Below are the code and all the weights of a small trained network. Each question names an input and a class and asks about switching units off, where a switched-off unit gives its printed mean instead of its output.

import numpy as np


def w(rows, s, z=0):
    codes = np.array(rows[::2]) - 128.0
    scale = np.full(codes.shape[1], s)
    scale[-1] = z or s
    return codes * scale


def norm(h):
    return h / np.sqrt((h * h).mean(-1, keepdims=True) + 1e-5)


def f(y):
    return y / 2 * (1 + np.tanh(0.7978845608 * (y + 0.044715 * y**3)))


def log_softmax(a):
    a = a - a.max(-1, keepdims=True)
    return a - np.log(np.exp(a).sum(-1, keepdims=True))


def net(x, mask):
    res = np.array(x, float).reshape(1, 8) / 4 @ E
    u = 0
    for l in range(2):
        y = f(norm(res) @ A[l][:, :-1].T + A[l][:, -1])
        res = res + np.where(mask[u : u + 3], y, B[l][:, -1]) @ B[l][:, :-1]
        u += 3
    return log_softmax(norm(res)[-1] @ U[:, :-1].T + U[:, -1])


A, B = {}, {}
E = w([
[128,129,126,131],'x0',
[127,130,127,129],'x1',
[66,101,75,212],'x2',
[12,165,126,55],'x3',
[126,128,129,129],'x4',
[113,145,252,160],'x5',
[120,129,131,124],'x6',
[155,199,109,148],'x7',
],0.0044)
A[0] = w([
[184,163,150,50,33],'0.n0',
[181,118,167,44,2],'0.n1',
[111,1,153,81,59],'0.n2',
],0.0099,0.0032)
B[0] = w([
[95,119,55,220,252],'0.n0',
[35,61,75,158,220],'0.n1',
[207,254,61,176,248],'0.n2',
],0.0093,0.0015)
A[1] = w([
[130,41,22,5,2],'1.n0',
[116,243,70,107,164],'1.n1',
[225,127,2,33,236],'1.n2',
],0.0067,0.00075)
B[1] = w([
[56,83,188,98,195],'1.n0',
[147,249,116,121,212],'1.n1',
[153,104,177,129,252],'1.n2',
],0.012,0.004)
U = w([
[132,113,150,102,255],'0',
[179,207,89,143,66],'1',
[88,63,253,95,76],'2',
[51,85,63,174,69],'3',
[122,133,130,125,134],'4',
],0.012,0.0053)

Each question gives the input, the list of numbers given to net, and the class t.
The units are the neurons (one row each of A and B). Each row of codes is followed by its name. A weight is (code - 128) times the scale printed after its matrix; where a second scale follows, it is the last column's (A, B and U).
mask holds one flag per neuron, layer by layer. A switched-off neuron (its flag False) gives its mean, the last column of its row in B, instead of its output. The means were averaged over made-up inputs and are rounded, as every weight is.
A unit's drop is (log p(t) with every unit on - log p(t) with that unit switched off) / (log p(t) with every unit on - log p(t) with every unit switched off).
The circuit of an input: a set's keep is (log p(t) with only the set's units on - log p(t) with every unit switched off) / (log p(t) with every unit on - log p(t) with every unit switched off). Starting from all 6 units, units are removed one at a time, each time the one whose removal leaves the highest keep (on an exact tie, the one counted first), for as long as the keep stays at least 0.8.
circuit, biggest first: the units of the circuit, biggest drop first
top k neurons: the k neurons with the biggest drops, biggest first
drop when u is switched off: that unit's drop, to one decimal
input [2,-7,-6,4,0,-6,2,3], class 2: circuit, biggest first : 1.n0
input [7,-1,-8,2,8,4,1,-6], class 3: top 2 neurons : 0.n1; 0.n0
input [-8,-2,-3,-7,-2,-8,8,5], class 2: circuit, biggest first : 0.n2; 1.n2; 1.n0
input [5,1,-4,-1,5,-5,4,3], class 2: top 2 neurons : 0.n2; 1.n0
input [6,-1,-8,7,7,-3,-5,-7], class 3: top 3 neurons : 0.n1; 0.n0; 1.n0
input [6,7,-5,4,-1,-7,7,-8], class 1: top 2 neurons : 0.n2; 1.n1
input [-4,6,0,-1,-4,-7,-1,5], class 2: circuit, biggest first : 0.n2; 1.n0
input [0,-6,0,-5,0,-8,-2,6], class 2: top 2 neurons : 1.n2; 0.n2
input [-1,-3,-7,-1,1,3,2,2], class 3: circuit, biggest first : 0.n0; 0.n1
input [-5,-1,-8,4,-7,-1,8,-1], class 3: circuit, biggest first : 0.n1; 0.n0
input [0,8,0,-5,-5,7,1,-7], class 1: top 4 neurons : 0.n2; 1.n0; 1.n2; 0.n1
input [-5,-6,7,-1,2,-7,-3,-6], class 2: circuit, biggest first : 0.n0; 1.n0
input [5,-8,-7,0,-2,5,5,2], class 3: circuit, biggest first : 0.n0; 0.n1
input [3,4,-1,-3,-1,-2,5,-7], class 1: circuit, biggest first : 0.n2
input [-1,-5,1,7,6,6,-4,-8], class 1: circuit, biggest first : 0.n2; 1.n0
input [6,0,-6,-5,4,-7,2,4], class 2: circuit, biggest first : 0.n2; 1.n0
input [4,8,-7,5,5,2,-3,-4], class 3: circuit, biggest first : 0.n1; 0.n0
input [7,6,-8,6,-3,-8,1,4], class 2: drop when 0.n2 is switched off : 0.7
input [5,-8,4,3,-3,1,-7,-8], class 1: drop when 0.n0 is switched off : 0.0
input [-8,8,0,5,1,-2,2,-6], class 1: drop when 0.n2 is switched off : 1.4
input [-5,7,-1,-3,4,0,1,-8], class 1: drop when 0.n2 is switched off : 1.3
